Here is a tiny trained network, its code and every weight. The questions are about switching its units off for an input and a class, where a switched-off unit gives its printed mean instead of its output.

import numpy as np


def w(rows, s, z=0):
    codes = np.array(rows[::2]) - 128.0
    scale = np.full(codes.shape[1], s)
    scale[-1] = z or s
    return codes * scale


def norm(h):
    return h / np.sqrt((h * h).mean(-1, keepdims=True) + 1e-5)


def f(y):
    return y / 2 * (1 + np.tanh(0.7978845608 * (y + 0.044715 * y**3)))


def log_softmax(a):
    a = a - a.max(-1, keepdims=True)
    return a - np.log(np.exp(a).sum(-1, keepdims=True))


def net(x, mask):
    res = np.array(x, float).reshape(1, 5) / 4 @ E
    u = 0
    for l in range(3):
        y = f(norm(res) @ A[l][:, :-1].T + A[l][:, -1])
        res = res + np.where(mask[u : u + 4], y, B[l][:, -1]) @ B[l][:, :-1]
        u += 4
    return log_softmax(norm(res)[-1] @ U[:, :-1].T + U[:, -1])


A, B = {}, {}
E = w([
[132,133,146,154,106,130,129,103,160,155,124],'x0',
[205,232,47,162,161,151,84,128,163,106,157],'x1',
[132,211,216,195,163,173,129,106,22,80,91],'x2',
[121,152,121,217,104,2,207,157,125,101,168],'x3',
[144,137,98,100,118,130,162,110,103,129,110],'x4',
],0.0093)
A[0] = w([
[176,169,121,127,156,221,83,141,102,154,136,5],'L0N1',
[150,59,71,94,133,159,51,138,137,221,140,95],'L0N2',
[99,114,1,104,122,113,145,207,221,109,138,239],'L0N3',
[224,166,82,126,105,242,64,173,184,104,117,52],'L0N4',
],0.0065,0.0027)
B[0] = w([
[46,158,168,124,182,93,92,142,160,86,96,182],'L0N1',
[179,145,105,25,51,113,150,116,2,144,170,204],'L0N2',
[148,183,223,101,102,102,135,123,235,190,142,253],'L0N3',
[35,187,79,120,95,112,116,100,110,138,79,225],'L0N4',
],0.0098,0.0062)
A[1] = w([
[72,115,111,49,129,232,75,124,106,254,131,142],'L1N1',
[110,2,116,83,46,61,128,119,183,155,210,39],'L1N2',
[102,96,136,102,196,222,61,29,102,114,104,2],'L1N3',
[195,54,144,75,93,141,105,113,78,200,172,82],'L1N4',
],0.0075,0.0017)
B[1] = w([
[134,145,151,128,131,215,65,137,104,135,176,250],'L1N1',
[94,115,59,121,166,137,131,159,105,80,108,254],'L1N2',
[229,94,139,165,156,34,240,159,174,152,6,194],'L1N3',
[142,123,160,203,133,141,87,191,116,21,84,187],'L1N4',
],0.013,0.0068)
A[2] = w([
[122,162,161,139,171,126,199,227,198,160,31,168],'L2N1',
[189,19,235,68,102,142,182,224,139,174,95,155],'L2N2',
[241,254,107,184,209,100,132,109,202,65,164,1],'L2N3',
[41,197,169,184,146,117,168,105,9,152,230,144],'L2N4',
],0.0071,0.0033)
B[2] = w([
[44,158,94,182,161,80,201,112,118,192,159,254],'L2N1',
[145,47,149,187,119,188,162,64,69,132,165,211],'L2N2',
[253,78,63,109,156,172,76,184,137,42,88,201],'L2N3',
[117,19,178,46,33,148,51,64,117,134,143,214],'L2N4',
],0.011,0.007)
U = w([
[175,88,101,113,89,216,52,166,104,57,140,254],'0',
[11,96,69,134,112,65,196,166,151,123,191,103],'1',
[121,101,185,192,155,155,220,105,87,184,125,65],'2',
[82,69,199,95,47,87,103,42,106,131,168,85],'3',
[98,238,125,39,85,187,61,125,171,159,201,111],'4',
[180,203,78,130,131,69,137,157,249,150,191,52],'5',
[100,220,88,169,188,114,128,122,126,125,62,140],'6',
],0.015,0.003)

Each question gives the input, the list of numbers given to net, and the class t.
The units are the neurons (one row each of A and B). Each row of codes is followed by its name. A weight is (code - 128) times the scale printed after its matrix; where a second scale follows, it is the last column's (A, B and U).
mask holds one flag per neuron, layer by layer. A switched-off neuron (its flag False) gives its mean, the last column of its row in B, instead of its output. The means were averaged over made-up inputs and are rounded, as every weight is.
A unit's drop is (log p(t) with every unit on - log p(t) with that unit switched off) / (log p(t) with every unit on - log p(t) with every unit switched off).
The circuit of an input: a set's keep is (log p(t) with only the set's units on - log p(t) with every unit switched off) / (log p(t) with every unit on - log p(t) with every unit switched off). Starting from all 12 units, units are removed one at a time, each time the one whose removal leaves the highest keep (on an exact tie, the one counted first), for as long as the keep stays at least 0.8.
circuit, biggest first: the units of the circuit, biggest drop first
top k neurons: the k neurons with the biggest drops, biggest first
top k neurons in layer l: the k neurons of layer l with the biggest drops, biggest first
drop of u: that unit's drop, to one decimal
input [0,7,1,2,-6], class 0: circuit, biggest first => L2N3
input [2,8,-7,0,-8], class 4: top 3 neurons => L1N3; L0N4; L0N2
input [-4,2,8,-6,3], class 6: circuit, biggest first => L0N1; L1N3
input [-8,3,-1,-8,-5], class 4: circuit, biggest first => L0N4; L2N3
input [5,7,1,2,-1], class 0: top 2 neurons => L2N3; L1N3
input [-8,8,-2,-1,-4], class 4: top 2 neurons => L1N3; L0N4
input [-4,-5,1,-5,-6], class 2: top 4 neurons => L1N3; L0N3; L2N3; L2N2
input [5,-6,7,2,6], class 3: top 2 neurons => L2N4; L1N3
input [-8,7,0,-4,1], class 4: top 3 neurons in layer 0 => L0N4; L0N2; L0N3
input [3,6,1,-4,0], class 6: top 3 neurons => L0N1; L1N3; L0N3
input [8,2,0,-5,-8], class 4: top 3 neurons => L0N4; L1N1; L0N2
input [1,1,0,-5,-8], class 4: top 3 neurons => L0N4; L0N2; L1N1
input [-3,-7,2,6,0], class 3: top 2 neurons => L1N3; L2N4
input [5,-6,-7,-8,-4], class 0: top neuron in layer 1 => L1N4
input [-4,0,2,-6,0], class 2: top 2 neurons in layer 1 => L1N3; L1N2
input [-7,5,-1,-1,5], class 4: top 2 neurons => L1N3; L0N4
input [-5,7,2,-8,2], class 6: top 2 neurons => L1N3; L0N1
input [-4,2,3,-6,-4], class 6: top 3 neurons => L1N3; L0N4; L0N1
input [-3,4,1,-3,4], class 6: top 2 neurons in layer 0 => L0N1; L0N3
input [-8,2,-6,-5,8], class 4: circuit, biggest first => L0N3
input [8,-5,6,1,1], class 3: top 2 neurons in layer 1 => L1N3; L1N4
input [0,3,6,-7,3], class 6: top 2 neurons in layer 0 => L0N4; L0N1
input [1,2,5,-8,8], class 6: drop of L0N4 => 0.4
input [-8,-6,4,-3,-5], class 2: drop of L0N2 => 0.0
input [2,4,3,3,-5], class 0: drop of L2N3 => 0.3
input [5,8,5,-7,-4], class 6: drop of L1N3 => 0.3
input [-8,-1,2,6,3], class 3: top neuron => L2N4
input [4,-2,7,-8,4], class 2: top 2 neurons => L1N3; L2N2
input [4,2,3,-6,-4], class 6: top 3 neurons => L1N3; L0N4; L0N1
